Below are the code and all the weights of a small trained network. Each question names an input and a target symbol and asks about switching units off, where a switched-off unit gives its printed mean instead of its output.

import numpy as np


def w(rows, s, z=0):
    codes = np.array(rows[::2]) - 128.0
    scale = np.full(codes.shape[1], s)
    scale[-1] = z or s
    return codes * scale


def norm(h):
    return h / np.sqrt((h * h).mean(-1, keepdims=True) + 1e-5)


def f(y):
    return y / 2 * (1 + np.tanh(0.7978845608 * (y + 0.044715 * y**3)))


def softmax(a):
    e = np.exp(a - a.max(-1, keepdims=True))
    return e / e.sum(-1, keepdims=True)


def log_softmax(a):
    a = a - a.max(-1, keepdims=True)
    return a - np.log(np.exp(a).sum(-1, keepdims=True))


def net(x, mask):
    ids = ['βγδεζλμξτφψω'.index(c) for c in x.split()]
    T = len(ids)
    res = E[ids] + P[:T]
    u = 0
    for l in range(3):
        r = norm(res)
        for j in range(2):
            rows = slice(2 * j, 2 * j + 2)
            q, k, v = (r @ M[l][rows].T for M in (Q, K, V))
            z = softmax(np.where(np.tri(T) > 0, q @ k.T / 2**0.5, -1e9)) @ v
            o = O[l][rows]
            res = res + np.where(mask[u + j], z, o[:, -1]) @ o[:, :-1]
        u += 2
        y = f(norm(res) @ A[l][:, :-1].T + A[l][:, -1])
        res = res + np.where(mask[u : u + 4], y, B[l][:, -1]) @ B[l][:, :-1]
        u += 4
    return log_softmax(norm(res)[-1] @ U[:, :-1].T + U[:, -1])


Q, K, V, O, A, B = {}, {}, {}, {}, {}, {}
E = w([
[112,187,114,175,135,161,153,176],'β',
[118,216,101,105,196,126,89,116],'γ',
[185,134,128,62,209,137,121,140],'δ',
[103,136,226,153,119,31,210,114],'ε',
[142,229,104,148,132,163,124,98],'ζ',
[158,125,122,114,223,116,117,152],'λ',
[169,74,142,182,113,130,56,35],'μ',
[99,107,93,62,82,22,9,194],'ξ',
[87,137,93,58,86,109,166,84],'τ',
[200,150,83,117,177,157,110,139],'φ',
[170,131,95,136,247,96,120,171],'ψ',
[139,227,125,140,119,146,120,68],'ω',
],0.014)
P = w([
[68,157,2,218,220,50,188,114],'0',
[163,239,234,19,240,168,70,112],'1',
[174,177,23,219,105,59,185,118],'2',
[122,214,222,110,130,225,86,141],'3',
[141,155,41,226,53,60,162,107],'4',
[157,179,226,149,72,233,87,161],'5',
[133,138,50,236,34,43,146,110],'6',
[206,166,234,174,57,218,89,189],'7',
],0.0073)
Q[0] = w([
[139,103,239,2,136,198,19,158],'L0H1',
[145,198,48,116,68,13,194,123],'L0H1',
[156,183,112,90,138,81,89,125],'L0H2',
[131,108,115,118,120,135,169,110],'L0H2',
],0.0082)
K[0] = w([
[100,216,2,28,189,221,201,109],'L0H1',
[137,30,213,88,36,51,97,125],'L0H1',
[157,147,150,68,138,83,91,107],'L0H2',
[103,149,132,80,110,119,130,92],'L0H2',
],0.0077)
V[0] = w([
[144,63,51,118,117,220,18,72],'L0H1',
[117,142,39,60,99,162,97,255],'L0H1',
[24,73,43,167,121,198,194,121],'L0H2',
[123,70,48,74,116,62,194,76],'L0H2',
],0.0061)
O[0] = w([
[250,126,116,52,127,146,119,113,3],'L0H1',
[73,112,121,65,163,155,151,225,152],'L0H1',
[202,141,146,103,104,112,146,181,77],'L0H2',
[173,109,119,105,147,59,158,95,188],'L0H2',
],0.011,0.0029)
A[0] = w([
[95,186,254,142,178,206,136,111,15],'L0N1',
[223,115,168,125,125,108,221,146,2],'L0N2',
[101,149,13,152,74,170,157,150,117],'L0N3',
[160,125,96,205,131,53,148,174,170],'L0N4',
],0.0078,0.0011)
B[0] = w([
[140,59,200,10,109,117,154,100,254],'L0N1',
[112,148,147,161,174,112,57,73,135],'L0N2',
[192,83,74,112,236,96,206,144,227],'L0N3',
[57,55,118,185,157,255,192,114,216],'L0N4',
],0.008,0.0046)
Q[1] = w([
[132,113,3,145,119,122,116,138],'L1H1',
[124,156,134,114,94,153,127,110],'L1H1',
[102,117,121,145,112,166,94,143],'L1H2',
[101,124,73,124,98,100,110,141],'L1H2',
],0.017)
K[1] = w([
[70,37,17,166,82,83,2,66],'L1H1',
[143,190,152,45,87,128,158,2],'L1H1',
[113,40,69,188,102,142,11,182],'L1H2',
[52,189,14,69,138,8,27,122],'L1H2',
],0.0063)
V[1] = w([
[86,107,123,102,58,78,1,181],'L1H1',
[111,85,87,138,150,142,102,74],'L1H1',
[116,148,133,106,193,150,196,62],'L1H2',
[128,118,75,91,93,134,165,92],'L1H2',
],0.0084)
O[1] = w([
[79,38,34,238,121,137,110,255,51],'L1H1',
[132,137,179,93,166,157,140,199,133],'L1H1',
[96,96,135,169,58,99,79,211,254],'L1H2',
[67,160,83,156,109,131,119,219,164],'L1H2',
],0.0077,0.0059)
A[1] = w([
[137,150,182,193,107,250,20,189,254],'L1N1',
[121,158,87,193,59,37,62,187,204],'L1N2',
[75,24,190,2,189,168,19,45,47],'L1N3',
[105,79,149,205,250,73,149,88,58],'L1N4',
],0.0084,0.0031)
B[1] = w([
[142,110,119,9,6,91,213,141,168],'L1N1',
[186,76,86,142,107,188,190,113,178],'L1N2',
[132,168,199,140,111,240,45,120,255],'L1N3',
[117,87,68,79,64,166,126,114,165],'L1N4',
],0.014,0.0077)
Q[2] = w([
[246,111,100,109,137,157,43,205],'L2H1',
[59,179,91,39,107,46,128,158],'L2H1',
[24,179,142,78,137,91,120,164],'L2H2',
[190,142,161,84,167,67,89,94],'L2H2',
],0.012)
K[2] = w([
[157,182,146,8,148,158,116,204],'L2H1',
[182,131,40,124,185,29,137,112],'L2H1',
[33,144,135,97,138,96,89,157],'L2H2',
[168,156,100,109,163,73,111,124],'L2H2',
],0.014)
V[2] = w([
[125,136,191,160,108,154,92,182],'L2H1',
[124,141,204,3,134,191,85,133],'L2H1',
[19,31,136,81,113,127,148,199],'L2H2',
[46,145,124,140,195,33,112,119],'L2H2',
],0.006)
O[2] = w([
[145,175,125,135,220,122,66,98,144],'L2H1',
[119,153,203,147,150,76,2,138,254],'L2H1',
[148,191,194,122,159,145,111,80,140],'L2H2',
[90,151,129,145,94,131,36,189,75],'L2H2',
],0.0083,0.0066)
A[2] = w([
[191,104,84,151,83,4,91,98,57],'L2N1',
[81,157,201,140,49,162,137,2,3],'L2N2',
[107,98,100,145,190,88,225,171,76],'L2N3',
[127,39,45,144,84,150,170,153,105],'L2N4',
],0.0082,0.0032)
B[2] = w([
[248,7,235,157,118,164,153,122,156],'L2N1',
[196,118,33,105,106,183,21,226,254],'L2N2',
[163,75,228,169,100,156,24,215,202],'L2N3',
[109,164,204,143,177,1,32,118,235],'L2N4',
],0.0084,0.006)
U = w([
[101,99,190,176,198,171,203,159,59],'β',
[44,228,59,105,149,55,120,153,147],'γ',
[93,194,205,145,126,105,29,87,213],'δ',
[55,117,83,210,73,118,131,56,242],'ε',
[169,241,97,163,146,95,183,152,171],'ζ',
[151,69,69,37,87,219,119,173,82],'λ',
[255,62,134,146,128,110,148,76,47],'μ',
[124,66,70,154,182,75,76,228,175],'ξ',
[103,107,163,57,67,26,172,146,135],'τ',
[158,161,74,62,254,74,149,94,253],'φ',
[55,32,132,63,196,108,128,65,51],'ψ',
[203,240,24,162,102,76,103,153,32],'ω',
],0.0092,0.0023)

Each question gives the input, a string of symbols that net reads in full, and the target symbol t.
The units are the heads (2 rows each of Q, K, V and O) and the neurons (one row each of A and B). Each row of codes is followed by its name. A weight is (code - 128) times the scale printed after its matrix; where a second scale follows, it is the last column's (O, A, B and U).
mask holds one flag per unit, layer by layer, with each layer's heads first. A switched-off unit (its flag False) gives its mean, the last column of its rows in O or B, instead of its output. The means were averaged over made-up inputs and are rounded, as every weight is.
A unit's drop is (log p(t) with every unit on - log p(t) with that unit switched off) / (log p(t) with every unit on - log p(t) with every unit switched off).
unit that matters most: the unit with the biggest drop
top k neurons: the k neurons with the biggest drops, biggest first
top k neurons in layer l: the k neurons of layer l with the biggest drops, biggest first
which heads matter: for each layer, one digit per head in row order, 1 if its drop is at least 0.15 and else 0, layers parted by /
input ψ ω τ δ τ β λ, target λ: top 4 neurons : (L0N4, L0N3, L0N1, L2N2)
input τ τ φ β β τ τ β, target τ: which heads matter : 11 / 00 / 00
input ε ξ β β, target λ: top neuron : (L0N1)
input μ τ μ τ φ β β, target μ: top 2 neurons : (L2N1, L1N3)
input φ λ τ δ γ, target γ: which heads matter : 00 / 10 / 00
input μ λ β τ ψ τ, target λ: top 2 neurons : (L1N3, L0N4)
input τ γ τ ω τ τ, target μ: which heads matter : 01 / 11 / 00
input φ δ ξ δ β β, target λ: top 2 neurons : (L1N1, L0N1)
input ζ ξ γ, target ξ: which heads matter : 00 / 10 / 00
input τ γ ζ δ ζ γ, target λ: which heads matter : 01 / 11 / 00
input γ β δ, target δ: top 2 neurons in layer 1 : (L1N1, L1N2)
input ξ β λ, target ξ: which heads matter : 10 / 10 / 00
input τ γ ψ β φ, target φ: top 3 neurons : (L0N3, L0N4, L1N1)
input ε ξ τ φ ω, target ξ: which heads matter : 00 / 10 / 00
input μ τ β φ φ, target μ: unit that matters most : L0H1
input ε τ ω τ ξ ξ, target λ: which heads matter : 00 / 11 / 00
input ψ β τ τ λ, target λ: top 3 neurons : (L0N4, L1N4, L0N1)
input β ε ζ, target ε: which heads matter : 10 / 00 / 00
input ξ τ β φ β, target ξ: top 2 neurons : (L0N3, L1N3)
input λ τ ε τ β ξ τ τ, target μ: top 4 neurons : (L1N2, L0N4, L1N3, L0N1)
input β τ ζ μ φ β ξ β, target τ: top 2 neurons in layer 1 : (L1N1, L1N3)
input τ τ ξ ξ, target λ: top 2 neurons in layer 0 : (L0N3, L0N1)
